Below is a small trained network, with its code and all its weights. Each question gives an input and a class and asks what happens when units are switched off, that is, made to give their printed mean instead of their output.

import numpy as np


def w(rows, s, z=0):
    codes = np.array(rows[::2]) - 128.0
    scale = np.full(codes.shape[1], s)
    scale[-1] = z or s
    return codes * scale


def f(y):
    return np.maximum(y, 0)


def log_softmax(a):
    a = a - a.max(-1, keepdims=True)
    return a - np.log(np.exp(a).sum(-1, keepdims=True))


def net(x, mask):
    res = np.array(x, float).reshape(1, 4) / 4 @ E
    y = f(res @ A[0][:, :-1].T + A[0][:, -1])
    res = res + np.where(mask, y, B[0][:, -1]) @ B[0][:, :-1]
    return log_softmax(res[-1] @ U[:, :-1].T + U[:, -1])


A, B = {}, {}
E = w([
[56,3,197,169,157],'x0',
[51,165,106,113,197],'x1',
[119,168,118,138,98],'x2',
[127,65,45,86,100],'x3',
],0.012)
A[0] = w([
[38,104,123,149,211,46],'n0',
[123,31,67,130,75,142],'n1',
[147,215,165,142,195,169],'n2',
[41,114,106,95,155,69],'n3',
[1,134,144,139,106,55],'n4',
[50,191,37,102,158,254],'n5',
],0.0095,0.0042)
B[0] = w([
[247,84,162,120,100,212],'n0',
[51,188,211,2,112,210],'n1',
[166,200,192,194,197,223],'n2',
[184,92,76,86,109,182],'n3',
[217,70,189,117,56,193],'n4',
[123,155,82,26,188,254],'n5',
],0.0083,0.01)
U = w([
[250,107,140,159,122,37],'0',
[102,137,191,74,155,141],'1',
[178,101,118,68,97,85],'2',
[107,93,59,95,154,84],'3',
[132,76,159,169,112,252],'4',
],0.014,0.0043)

Each question gives the input, the list of numbers given to net, and the class t.
The units are the neurons (one row each of A and B). Each row of codes is followed by its name. A weight is (code - 128) times the scale printed after its matrix; where a second scale follows, it is the last column's (A, B and U).
mask holds one flag per neuron, in row order. A switched-off neuron (its flag False) gives its mean, the last column of its row in B, instead of its output. The means were averaged over made-up inputs and are rounded, as every weight is.
A unit's drop is (log p(t) with every unit on - log p(t) with that unit switched off) / (log p(t) with every unit on - log p(t) with every unit switched off).
The circuit of an input: a set's keep is (log p(t) with only the set's units on - log p(t) with every unit switched off) / (log p(t) with every unit on - log p(t) with every unit switched off). Starting from all 6 units, units are removed one at a time, each time the one whose removal leaves the highest keep (on an exact tie, the one counted first), for as long as the keep stays at least 0.8.
circuit, biggest first: the units of the circuit, biggest drop first
most important unit: the unit with the biggest drop
k most important neurons: the k neurons with the biggest drops, biggest first
drop of u: that unit's drop, to one decimal
input [7,8,-3,-4], class 0: most important unit -> n0
input [-5,7,6,1], class 3: circuit, biggest first -> (n1; n5)
input [-8,7,-2,1], class 3: circuit, biggest first -> (n1; n5)
input [2,5,6,3], class 2: 4 most important neurons -> (n4; n0; n3; n2)
input [4,4,6,7], class 2: 3 most important neurons -> (n3; n4; n0)
input [6,3,-8,6], class 2: circuit, biggest first -> (n0; n3)
input [6,3,-5,5], class 2: circuit, biggest first -> (n0; n3)
input [1,-1,-4,-7], class 4: 3 most important neurons -> (n5; n1; n0)
input [6,1,4,1], class 2: circuit, biggest first -> (n2; n0)
input [-8,1,2,-3], class 1: circuit, biggest first -> (n0; n5)
input [6,1,3,-6], class 0: circuit, biggest first -> (n0; n1)
input [1,-7,-5,-3], class 4: 2 most important neurons -> (n5; n0)
input [4,-7,-8,-3], class 4: 2 most important neurons -> (n5; n2)
input [4,-2,-4,5], class 1: circuit, biggest first -> (n1)
input [5,4,-8,7], class 2: circuit, biggest first -> (n0; n3)
input [5,1,5,3], class 2: circuit, biggest first -> (n2; n4)
input [7,4,6,-5], class 0: circuit, biggest first -> (n0; n4)
input [2,-6,-5,-5], class 4: 2 most important neurons -> (n0; n5)
input [4,4,-4,1], class 2: circuit, biggest first -> (n2; n0)
input [-8,8,-2,3], class 3: circuit, biggest first -> (n5; n1)
input [8,7,-8,1], class 2: most important unit -> n2
input [1,-6,4,4], class 1: 2 most important neurons -> (n1; n0)
input [1,8,-7,0], class 0: 2 most important neurons -> (n0; n1)
input [6,-4,-4,8], class 1: drop of n1 -> 1.2
input [7,6,-7,1], class 2: drop of n2 -> 0.3
input [5,1,-7,1], class 2: drop of n2 -> 0.5
input [1,-4,-3,-5], class 4: drop of n0 -> 0.4
